What each symbol does to the units:
J273: se>J720, fi>J223, du>J703, ru>J513, po>J730, si>J13
J313: se>J478, fi>J393, du>J455, ru>J847, po>J774, si>J763
J443: se>J916, fi>J241, du>J527, ru>J983, po>J294, si>J561
J695: se>J965, fi>J308, du>J617, ru>J515, po>J88, si>J703
J745: se>J582, fi>J861, du>J720, ru>J922, po>J595, si>J247
J939: se>J802, fi>J279, du>J478, ru>J160, po>J797, si>J201
J717: se>J247, fi>J400, du>J13, ru>J595, po>J558, si>J446
J520: se>J127, fi>J699, du>J766, ru>J482, po>J574, si>J319
J958: se>J223, fi>J730, du>J916, ru>J100, po>J973, si>J329
J238: se>J13, fi>J329, du>J458, ru>J730, po>J894, si>J52
J592: se>J18, fi>J981, du>J100, ru>J452, po>J275, si>J363
J294: se>J443, fi>J625, du>J910, ru>J564, po>J441, si>J86
J916: se>J441, fi>J685, du>J699, ru>J35, po>J443, si>J598
J241: se>J685, fi>J443, du>J574, ru>J201, po>J625, si>J160
J940: se>J861, fi>J595, du>J223, ru>J18, po>J363, si>J400
J127: se>J37, fi>J723, du>J595, ru>J617, po>J520, si>J384
J720: se>J77, fi>J689, du>J625, ru>J40, po>J273, si>J487
J93: se>J446, fi>J452, du>J52, ru>J558, po>J63, si>J981
J118: se>J974, fi>J478, du>J901, ru>J992, po>J393, si>J386
J452: se>J822, fi>J93, du>J244, ru>J635, po>J901, si>J592
J922: se>J970, fi>J178, du>J40, ru>J455, po>J925, si>J745
J654: se>J229, fi>J617, du>J18, ru>J895, po>J707, si>J723
J858: se>J416, fi>J247, du>J387, ru>J861, po>J400, si>J551
J274: se>J387, fi>J13, du>J696, ru>J223, po>J329, si>J327
J455: se>J63, fi>J551, du>J401, ru>J247, po>J446, si>J922
J561: se>J598, fi>J160, du>J992, ru>J443, po>J86, si>J279
J973: se>J958, fi>J77, du>J443, ru>J606, po>J689, si>J104
J551: se>J901, fi>J455, du>J878, ru>J858, po>J822, si>J178
J229: se>J386, fi>J763, du>J178, ru>J393, po>J654, si>J910
J416: se>J635, fi>J722, du>J104, ru>J553, po>J858, si>J901
J763: se>J833, fi>J229, du>J922, ru>J313, po>J617, si>J37
J598: se>J696, fi>J458, du>J293, ru>J916, po>J561, si>J834
J104: se>J329, fi>J894, du>J561, ru>J973, po>J387, si>J648
J730: se>J273, fi>J958, du>J685, ru>J870, po>J77, si>J238
J974: se>J895, fi>J758, du>J452, ru>J293, po>J118, si>J707
J894: se>J238, fi>J104, du>J160, ru>J77, po>J487, si>J665
J206: se>J352, fi>J513, du>J308, ru>J327, po>J100, si>J223
J223: se>J689, fi>J273, du>J441, ru>J206, po>J958, si>J274
J239: se>J259, fi>J696, du>J384, ru>J703, po>J458, si>J515
J910: se>J527, fi>J37, du>J861, ru>J229, po>J723, si>J786
J703: se>J625, fi>J441, du>J127, ru>J695, po>J685, si>J239
J182: se>J786, fi>J384, du>J400, ru>J723, po>J293, si>J895
J564: se>J983, fi>J965, du>J229, ru>J374, po>J308, si>J294
J37: se>J574, fi>J910, du>J745, ru>J763, po>J127, si>J847
J40: se>J12, fi>J352, du>J965, ru>J401, po>J513, si>J720
J648: se>J244, fi>J665, du>J279, ru>J104, po>J878, si>J606
J446: se>J455, fi>J822, du>J751, ru>J717, po>J93, si>J925
J751: se>J401, fi>J327, du>J515, ru>J13, po>J52, si>J513
J786: se>J992, fi>J847, du>J858, ru>J910, po>J182, si>J393
J602: se>J374, fi>J515, du>J895, ru>J696, po>J834, si>J308
J582: se>J766, fi>J553, du>J77, ru>J970, po>J745, si>J722
J925: se>J922, fi>J18, du>J513, ru>J446, po>J981, si>J595
J247: se>J722, fi>J858, du>J487, ru>J745, po>J717, si>J455
J86: se>J561, fi>J259, du>J786, ru>J294, po>J696, si>J374
J259: se>J160, fi>J86, du>J847, ru>J625, po>J239, si>J797
J981: se>J925, fi>J592, du>J870, ru>J93, po>J970, si>J766
J696: se>J86, fi>J239, du>J182, ru>J441, po>J598, si>J602
J689: se>J973, fi>J720, du>J294, ru>J352, po>J223, si>J387
J363: se>J940, fi>J766, du>J958, ru>J592, po>J553, si>J635
J63: se>J93, fi>J901, du>J665, ru>J722, po>J455, si>J970
J275: se>J592, fi>J970, du>J606, ru>J901, po>J178, si>J553
J386: se>J707, fi>J833, du>J275, ru>J118, po>J229, si>J527
J970: se>J981, fi>J275, du>J12, ru>J63, po>J922, si>J582
J77: se>J730, fi>J973, du>J241, ru>J12, po>J720, si>J894
J293: se>J182, fi>J319, du>J635, ru>J699, po>J992, si>J974
J400: se>J858, fi>J717, du>J274, ru>J940, po>J635, si>J822
J665: se>J52, fi>J648, du>J939, ru>J894, po>J401, si>J12
J88: se>J695, fi>J35, du>J482, ru>J802, po>J201, si>J685
J244: se>J327, fi>J52, du>J834, ru>J329, po>J648, si>J100
J834: se>J602, fi>J802, du>J974, ru>J598, po>J279, si>J35
J901: se>J452, fi>J63, du>J648, ru>J416, po>J551, si>J275
J992: se>J293, fi>J852, du>J416, ru>J527, po>J786, si>J118
J18: se>J178, fi>J925, du>J206, ru>J822, po>J592, si>J940
J802: se>J515, fi>J834, du>J758, ru>J458, po>J939, si>J88
J685: se>J703, fi>J916, du>J520, ru>J88, po>J241, si>J458
J707: se>J654, fi>J482, du>J592, ru>J974, po>J386, si>J699
J606: se>J100, fi>J12, du>J983, ru>J648, po>J352, si>J973
J13: se>J487, fi>J274, du>J239, ru>J273, po>J238, si>J751
J553: se>J363, fi>J582, du>J973, ru>J275, po>J861, si>J416
J178: se>J275, fi>J922, du>J352, ru>J551, po>J18, si>J861
J352: se>J606, fi>J40, du>J564, ru>J878, po>J206, si>J689
J758: se>J774, fi>J974, du>J93, ru>J319, po>J478, si>J482
J374: se>J279, fi>J797, du>J393, ru>J86, po>J602, si>J564
J797: se>J939, fi>J374, du>J313, ru>J259, po>J515, si>J965
J635: se>J400, fi>J558, du>J329, ru>J363, po>J416, si>J452
J822: se>J551, fi>J446, du>J327, ru>J400, po>J452, si>J18
J617: se>J763, fi>J654, du>J925, ru>J774, po>J482, si>J127
J327: se>J878, fi>J751, du>J602, ru>J274, po>J244, si>J206
J160: se>J458, fi>J561, du>J852, ru>J241, po>J259, si>J939
J478: se>J758, fi>J118, du>J63, ru>J852, po>J313, si>J833
J401: se>J665, fi>J878, du>J797, ru>J487, po>J751, si>J40
J847: se>J852, fi>J786, du>J247, ru>J37, po>J384, si>J313
J965: se>J201, fi>J564, du>J763, ru>J797, po>J695, si>J625
J12: se>J870, fi>J606, du>J201, ru>J665, po>J40, si>J77
J895: se>J393, fi>J774, du>J822, ru>J182, po>J974, si>J654
J878: se>J648, fi>J401, du>J374, ru>J387, po>J327, si>J352
J766: se>J595, fi>J363, du>J730, ru>J981, po>J582, si>J558
J487: se>J894, fi>J387, du>J259, ru>J720, po>J13, si>J401
J482: se>J617, fi>J707, du>J981, ru>J758, po>J833, si>J520
J458: se>J239, fi>J598, du>J319, ru>J685, po>J160, si>J802
J527: se>J699, fi>J574, du>J553, ru>J386, po>J910, si>J992
J279: se>J834, fi>J939, du>J118, ru>J561, po>J374, si>J983
J625: se>J241, fi>J294, du>J37, ru>J965, po>J703, si>J259
J861: se>J553, fi>J745, du>J689, ru>J178, po>J940, si>J858
J722: se>J558, fi>J416, du>J894, ru>J582, po>J247, si>J63
J319: se>J384, fi>J293, du>J558, ru>J520, po>J852, si>J758
J852: se>J319, fi>J992, du>J722, ru>J574, po>J847, si>J478
J833: se>J482, fi>J386, du>J970, ru>J478, po>J763, si>J574
J558: se>J717, fi>J635, du>J238, ru>J766, po>J722, si>J93
J384: se>J847, fi>J182, du>J717, ru>J127, po>J319, si>J774
J699: se>J723, fi>J520, du>J363, ru>J707, po>J527, si>J293
J35: se>J308, fi>J88, du>J707, ru>J834, po>J983, si>J916
J983: se>J35, fi>J201, du>J386, ru>J279, po>J564, si>J443
J513: se>J40, fi>J206, du>J695, ru>J751, po>J870, si>J273
J308: se>J564, fi>J695, du>J654, ru>J602, po>J35, si>J441
J441: se>J294, fi>J703, du>J723, ru>J308, po>J916, si>J696
J870: se>J513, fi>J100, du>J88, ru>J52, po>J12, si>J730
J329: se>J274, fi>J238, du>J598, ru>J958, po>J104, si>J244
J774: se>J313, fi>J895, du>J446, ru>J384, po>J758, si>J617
J201: se>J88, fi>J983, du>J833, ru>J939, po>J965, si>J241
J393: se>J118, fi>J313, du>J551, ru>J786, po>J895, si>J229
J595: se>J745, fi>J940, du>J273, ru>J925, po>J766, si>J717
J100: se>J206, fi>J870, du>J35, ru>J244, po>J606, si>J958
J52: se>J751, fi>J244, du>J802, ru>J238, po>J665, si>J870
J515: se>J797, fi>J602, du>J774, ru>J239, po>J802, si>J695
J387: se>J104, fi>J487, du>J86, ru>J689, po>J274, si>J878
J723: se>J910, fi>J127, du>J940, ru>J654, po>J699, si>J182
J574: se>J520, fi>J527, du>J582, ru>J833, po>J37, si>J852

In the rows, 25 means zero.

The rows follow the links: the fewer symbols apart two units are, the more alike their rows tend to be.

Name the unit of each row.
[ 36,  27,  31,  25,  27,  28,  23,  23,  36,  12,  22,  24,  24,  23,  20,  34,  28,  20,  23,  29,  36,  19,  25,  28,  18,  26,  21,  35,  35,  24,  35,  16,  20,  24,  27,  31,  19,  12,  24,  12,  33,  22,  30]; unit J745
[ 24,  27,  19,  22,  25,  25,  19,  29,  24,  15,  30,  23,  26,  30,  31,  16,  22,  22,  19,  33,  20,  13,  18,  22,  25,  42,  24,  34,  15,  19,  36,  26,  13,  30,  15,  22,  13,  14,  27,  23,  20,  24,  24]; unit J981
[ 33,  25,  29,  31,  23,  27,  15,  12,  33,  20,  20,  28,  33,  20,  24,  36,  31,  30,  15,  22,  21,  29,  26,  18,  25,  20,  30,  38,  32,  33,  23,  27,  35,  41,  30,  23,  19,  21,  25,  23,  33,  18,  29]; unit J487
[ 13,  22,  24,  23,  25,  22,  28,  34,  18,  32,  31,  26,  17,  30,  32,   8,  21,  26,  30,  26,  29,  18,  19,  27,  29,  35,  28,  18,  20,  19,  23,  27,  15,  15,  22,  31,  25,  27,  29,  29,  13,  28,  20]; unit J707
[ 27,  21,  17,  24,  30,  25,  32,  34,  19,  31,  25,  24,  18,  31,  26,  13,  25,  20,  32,  21,  25,  30,  19,  22,  28,  17,  28,  11,  27,  20,  32,  19,  31,  10,  30,  16,  42,  32,  30,  26,  27,  32,  25]; unit J916
[ 26,  20,  25,  25,  26,  23,   2,  21,  33,  12,  22,  23,  29,  24,  23,  29,  23,  28,  16,  24,  21,  27,  29,  20,  21,  23,  18,  32,  23,  30,  33,  19,  17,  36,  19,  28,  13,  20,  21,  20,  21,  31,  23]; unit J717
[ 27,  21,  24,  26,  16,  22,  25,  16,  26,  18,  22,  27,  38,  27,  23,  32,  32,  24,  20,  34,   4,  32,  31,  26,  22,  23,  24,  28,  17,  19,  24,  21,  27,  44,  19,  14,  27,  19,  30,  21,  32,  28,  21]; unit J751
[ 19,  21,  15,  26,  30,  22,  18,  32,  22,  33,  27,  26,  25,  28,  30,  15,  22,  31,  27,  11,  22,  31,  20,  18,  32,  13,  28,  13,  24,  31,  21,  28,  34,  20,  27,  20,  29,  39,  24,  33,  21,  27,  24]; unit J598
[ 24,  32,  34,  29,  19,  15,  29,  18,  24,  26,  23,  21,  21,  18,  28,  27,  38,  22,  21,  37,  31,  19,  18,  31,  23,  32,  24,  42,  29,  28,  23,  30,  19,  27,  23,  34,  14,  23,  16,  21,  18,  26,  25]; unit J763
[ 26,  23,  29,  24,  19,  24,  18,  18,  26,  16,  26,  28,  19,  25,  29,  22,  29,  21,  14,  39,  23,  24,  26,  28,  23,  45,  22,  35,  25,  19,  31,  24,  12,  36,  14,  27,  15,  15,  28,  20,  16,  31,  19]; unit J925
[ 20,  26,  26,  22,  31,  24,  18,  35,  26,  28,  26,  24,  24,  20,  22,  23,  17,  27,  29,  12,  36,  20,  26,  25,  25,  14,  21,  18,  24,  38,  21,  30,  26,  14,  32,  37,  17,  36,  15,  34,  20,  22,  29]; unit J992
[ 31,  31,  24,  16,  20,  30,  32,  23,  24,  24,  29,  26,  43,  22,  27,  35,  26,  29,  27,  26,  13,  16,  24,  27,  24,  27,  28,  35,  16,  21,  23,  27,  33,  35,  28,  15,  24,  25,  23,  28,  40,  15,  32]; unit J665
[ 29,  24,  19,  29,  32,  17,  23,  33,  22,  24,  25,  17,  28,  32,  24,  16,  26,  17,  26,  27,  20,  16,   9,  24,  27,  21,  21,  31,  23,  21,  40,  15,  18,  15,  20,  26,  15,  22,  25,  17,  31,  36,  30]; unit J520
[ 21,  23,  20,  25,  24,  19,  26,  30,  19,  23,  28,  17,  40,  25,  25,  18,  25,  26,  26,  29,   7,  15,  19,  31,  25,  21,  22,  27,   7,  23,  26,  21,  20,  21,  22,  30,  13,  23,  20,  21,  28,  34,  32]; unit J758
[ 28,  26,  29,  27,  15,  14,  34,  12,  23,  26,  20,  20,  35,  16,  24,  36,  40,  27,  24,  33,  14,  26,  23,  34,  22,  15,  27,  32,  22,  27,  19,  28,  31,  30,  29,  24,  24,  29,  19,  21,  30,  24,  28]; unit J797
[ 24,  22,  21,  27,  16,  14,  26,  14,  22,  27,  20,  21,  35,  22,  25,  27,  38,  24,  20,  36,   3,  30,  24,  34,  23,  17,  21,  27,  17,  22,  21,  23,  26,  30,  23,  18,  28,  25,  26,  21,  28,  33,  23]; unit J515
[ 13,  21,  27,  24,  16,  20,  30,  22,  19,  34,  18,  27,  24,  23,  26,  22,  32,  28,  31,  28,  12,  40,  37,  33,  21,  16,  23,   9,  23,  21,  10,  27,  25,  23,  26,  23,  42,  30,  28,  25,  21,  32,  18]; unit J602
[ 20,  22,  23,  25,  17,  13,  24,  21,  23,  20,  20,  17,  31,  21,  22,  26,  29,  26,  25,  36,   8,  26,  27,  36,  20,  21,  18,  27,  14,  25,  22,  23,  20,  25,  16,  32,  17,  21,  18,  19,  23,  38,  21]; unit J774
[ 20,  16,  24,  24,  31,  33,   6,  27,  31,  19,  24,  29,  15,  27,  23,  27,  11,  28,  22,  15,  31,  34,  44,  24,  23,  26,  19,  13,  28,  33,  22,  21,  20,  30,  24,  32,  24,  22,  22,  29,  15,  28,  18]; unit J400
[ 24,  17,  21,  26,  28,  29,  12,  23,  31,  26,  22,  29,  18,  28,  28,  25,  19,  29,  20,  18,  26,  38,  38,  17,  27,  16,  25,  14,  30,  29,  22,  28,  30,  34,  22,  21,  33,  27,  30,  29,  20,  26,  18]; unit J274
[ 24,  29,  29,  25,  35,  27,  34,  40,  21,  30,  27,  27,  18,  27,  19,  17,  23,  21,  36,  15,  41,  24,  18,  29,  27,  22,  24,  17,  31,  29,  30,  21,  26,   4,  31,  34,  30,  29,  25,  24,  29,  24,  30]; unit J527

Each walk starts at a row. The symbols on each line, taken left to right, move it on to the next unit.
Answer with the unit's row; about right is enough.
start [ 35,  20,  23,  29,  25,  24,  20,  15,  31,  18,  21,  29,  22,  28,  25,  25,  30,  22,  16,  33,  18,  33,  22,  19,  23,  22,  25,  34,  36,  15,  34,  11,  23,  32,  21,  16,  29,  21,  34,  17,  34,  32,  23]
si ru si ru si du du -> [ 27,  20,  23,  29,  22,  14,   4,  17,  29,  21,  16,  17,  28,  19,  24,  23,  29,  25,  17,  27,  19,  29,  19,  25,  26,  18,  22,  28,  22,  35,  23,  21,  17,  21,  20,  35,  10,  28,  14,  20,  17,  39,  22]
po po du ru po si ru du -> [ 38,  28,  29,  27,  27,  25,  27,  14,  33,  18,  21,  29,  25,  23,  22,  33,  33,  21,  17,  28,  31,  27,  24,  26,  20,  24,  25,  33,  42,  22,  30,  15,  29,  31,  26,  18,  32,  16,  31,  18,  37,  18,  29]
start [ 27,  30,  26,  27,  29,  26,  37,  33,  21,  35,  26,  26,  24,  28,  25,  20,  30,  24,  34,  19,  38,  27,  16,  24,  29,  15,  29,  18,  34,  22,  29,  25,  34,  10,  35,  22,  39,  35,  31,  30,  31,  19,  30]
du fi po se fi ru fi fi -> [ 15,  31,  28,  24,  28,  26,  35,  34,  18,  35,  31,  28,  16,  25,  29,  19,  23,  23,  34,  22,  42,  16,  19,  29,  26,  36,  26,  22,  23,  27,  22,  36,  21,  12,  27,  34,  21,  27,  23,  30,  16,  22,  23]
si po si se po du -> [ 23,  23,  28,  22,  32,  31,  17,  27,  35,  19,  24,  27,  18,  23,  22,  37,  14,  28,  24,  18,  37,  28,  41,  26,  24,  24,  21,  19,  33,  35,  19,  29,  23,  30,  27,  35,  22,  23,  18,  28,  20,  18,  25]
start [ 18,  23,  27,  25,  26,  29,  24,  25,  23,  21,  27,  31,   7,  33,  27,  19,  20,  21,  25,  30,  31,  28,  36,  29,  23,  44,  24,  17,  29,  22,  25,  30,  13,  26,  20,  26,  26,  15,  30,  26,   8,  28,  12]
se se si du ru ru -> [ 22,  29,  25,  19,  23,  33,  39,  31,  22,  28,  33,  29,  36,  25,  23,  29,  18,  30,  35,  19,  22,  24,  36,  25,  26,  24,  28,  17,  21,  21,  17,  32,  38,  31,  27,  17,  37,  25,  28,  35,  34,  13,  28]
se se si du ru ru -> [ 21,  18,  22,  28,  26,  19,  12,  20,  26,  35,  18,  23,  19,  25,  26,  23,  25,  32,  23,  20,  23,  41,  30,  18,  28,   9,  26,   9,  29,  32,  16,  25,  31,  23,  25,  26,  32,  36,  25,  30,  14,  32,  20]
start [ 25,  17,  22,  30,  23,  10,   9,  15,  29,  26,  17,  20,  31,  21,  26,  23,  33,  31,  15,  30,  14,  35,  18,  19,  28,  12,  25,  30,  27,  29,  24,  21,  30,  30,  23,  21,  24,  31,  24,  23,  24,  36,  21]
si se ru fi si ru -> [ 24,  22,  28,  29,  24,  22,  20,  18,  26,  32,  17,  25,  20,  18,  26,  31,  28,  31,  24,  17,  31,  37,  30,  24,  27,  10,  27,  17,  32,  36,  14,  33,  37,  21,  35,  29,  33,  36,  22,  27,  18,  19,  22]
si du se ru po ru du se du -> [ 31,  28,  25,  19,  32,  37,  31,  33,  26,  26,  30,  27,  20,  31,  24,  24,  19,  22,  32,  14,  40,  29,  28,  23,  30,  23,  27,  20,  37,  22,  31,  19,  36,  23,  32,  13,  36,  26,  34,  28,  38,  16,  31]
start [ 14,  22,  22,  21,  27,  23,  32,  36,  19,  26,  31,  20,  28,  25,  22,  14,  18,  27,  34,  21,  20,  22,  31,  32,  23,  21,  21,   9,   9,  23,  18,  25,  16,  14,  27,  31,  24,  29,  23,  29,  21,  33,  24]
se si po fi po du du se si -> [ 35,  27,  17,  25,  28,  25,  22,  25,  28,  20,  28,  26,  29,  36,  29,  21,  28,  22,  22,  28,  18,  22,  16,  16,  27,  21,  26,  35,  28,  15,  40,  13,  30,  30,  21,  11,  28,  19,  35,  22,  38,  31,  32]
du si du se se se fi si du si -> [ 21,  31,  31,  20,  30,  36,  29,  33,  21,  25,  35,  29,  18,  28,  25,  24,  14,  23,  27,  20,  41,  17,  31,  25,  27,  43,  28,  24,  23,  25,  25,  37,  22,  25,  26,  28,  22,  21,  26,  31,  18,  14,  25]
start [ 27,  28,  24,  26,  26,  17,  18,  28,  27,  24,  24,  19,  34,  19,  25,  26,  22,  26,  22,  19,  27,  12,  14,  23,  28,  18,  22,  38,  18,  36,  27,  26,  26,  20,  28,  35,  10,  33,  14,  26,  28,  24,  32]
se du po ru fi fi po se ru -> [ 31,  34,  27,  24,  25,  29,  30,  25,  27,  18,  32,  26,  33,  24,  28,  27,  23,  23,  22,  25,  30,  10,  20,  26,  26,  43,  26,  43,  22,  22,  30,  32,  20,  32,  22,  28,  10,  19,  24,  24,  24,  11,  31]
du si ru po ru po po -> [ 27,  25,  19,  19,  17,  24,  27,  25,  24,  21,  30,  20,  38,  26,  27,  25,  25,  27,  24,  29,   4,  22,  25,  23,  26,  26,  26,  31,  11,  14,  28,  23,  27,  40,  19,  12,  25,  21,  28,  28,  37,  25,  27]
start [ 20,  22,  19,  24,  36,  26,  27,  38,  23,  27,  26,  21,  17,  32,  25,  13,  18,  21,  31,  20,  33,  22,  19,  27,  28,  21,  21,  11,  24,  22,  32,  14,  21,   6,  22,  30,  29,  27,  28,  24,  25,  33,  24]
fi fi du po si du -> [ 26,  26,  21,  19,  30,  35,  19,  31,  29,  26,  26,  28,  27,  27,  29,  30,  16,  33,  24,  12,  30,  26,  32,  20,  30,  20,  30,  21,  28,  33,  20,  32,  40,  32,  34,  21,  29,  32,  26,  36,  29,  14,  27]
fi fi du po du fi ru si -> [ 29,  24,  29,  29,  26,  16,  13,  19,  27,  24,  18,  19,  30,  16,  22,  32,  30,  29,  14,  25,  26,  24,  21,  29,  22,  16,  21,  38,  30,  37,  24,  25,  25,  23,  25,  38,   8,  29,  14,  23,  26,  29,  30]
start [ 32,  31,  25,  29,  29,  21,  33,  22,  21,  30,  23,  21,  34,  24,  25,  23,  33,  21,  25,  23,  28,  19,   6,  20,  25,  17,  29,  37,  28,  23,  35,  20,  33,  19,  34,  20,  26,  29,  28,  21,  37,  23,  34]
si du po du du si po po ru -> [ 33,  22,  14,  25,  28,  27,   7,  24,  31,  20,  26,  23,  38,  27,  30,  22,  22,  30,  15,  21,  10,  26,  17,  12,  30,  18,  29,  33,  18,  24,  33,  23,  32,  36,  21,  16,  19,  28,  27,  26,  32,  25,  28]
se fi se si fi ru du ru -> [ 35,  28,  31,  33,  24,  17,  31,  13,  26,  24,  20,  26,  24,  21,  23,  33,  38,  20,  21,  31,  27,  27,  16,  27,  24,  11,  24,  34,  38,  23,  31,  18,  29,  22,  33,  21,  29,  24,  27,  15,  37,  24,  30]
start [ 21,  24,  27,  33,  18,  12,  25,  20,  20,  26,  24,  23,  23,  20,  28,  20,  34,  21,  19,  39,  20,  22,  18,  28,  25,  37,  19,  35,  22,  24,  25,  24,  14,  24,  16,  28,  16,  20,  21,  19,  11,  36,  23]
ru ru ru du si po si -> [ 26,  25,  19,  22,  22,  30,  25,  33,  26,  16,  29,  19,  42,  28,  21,  24,  19,  25,  25,  29,   9,  13,  28,  30,  22,  30,  21,  31,   8,  20,  31,  21,  19,  31,  17,  23,  13,  18,  24,  22,  29,  29,  29]
ru du ru se si se po si ru -> [ 30,  19,  20,  27,  21,  25,   7,  13,  32,  17,  20,  24,  26,  24,  26,  26,  27,  30,  12,  24,  16,  34,  27,  17,  26,  18,  26,  29,  25,  27,  29,  24,  29,  36,  21,  17,  21,  22,  27,  25,  27,  30,  22]
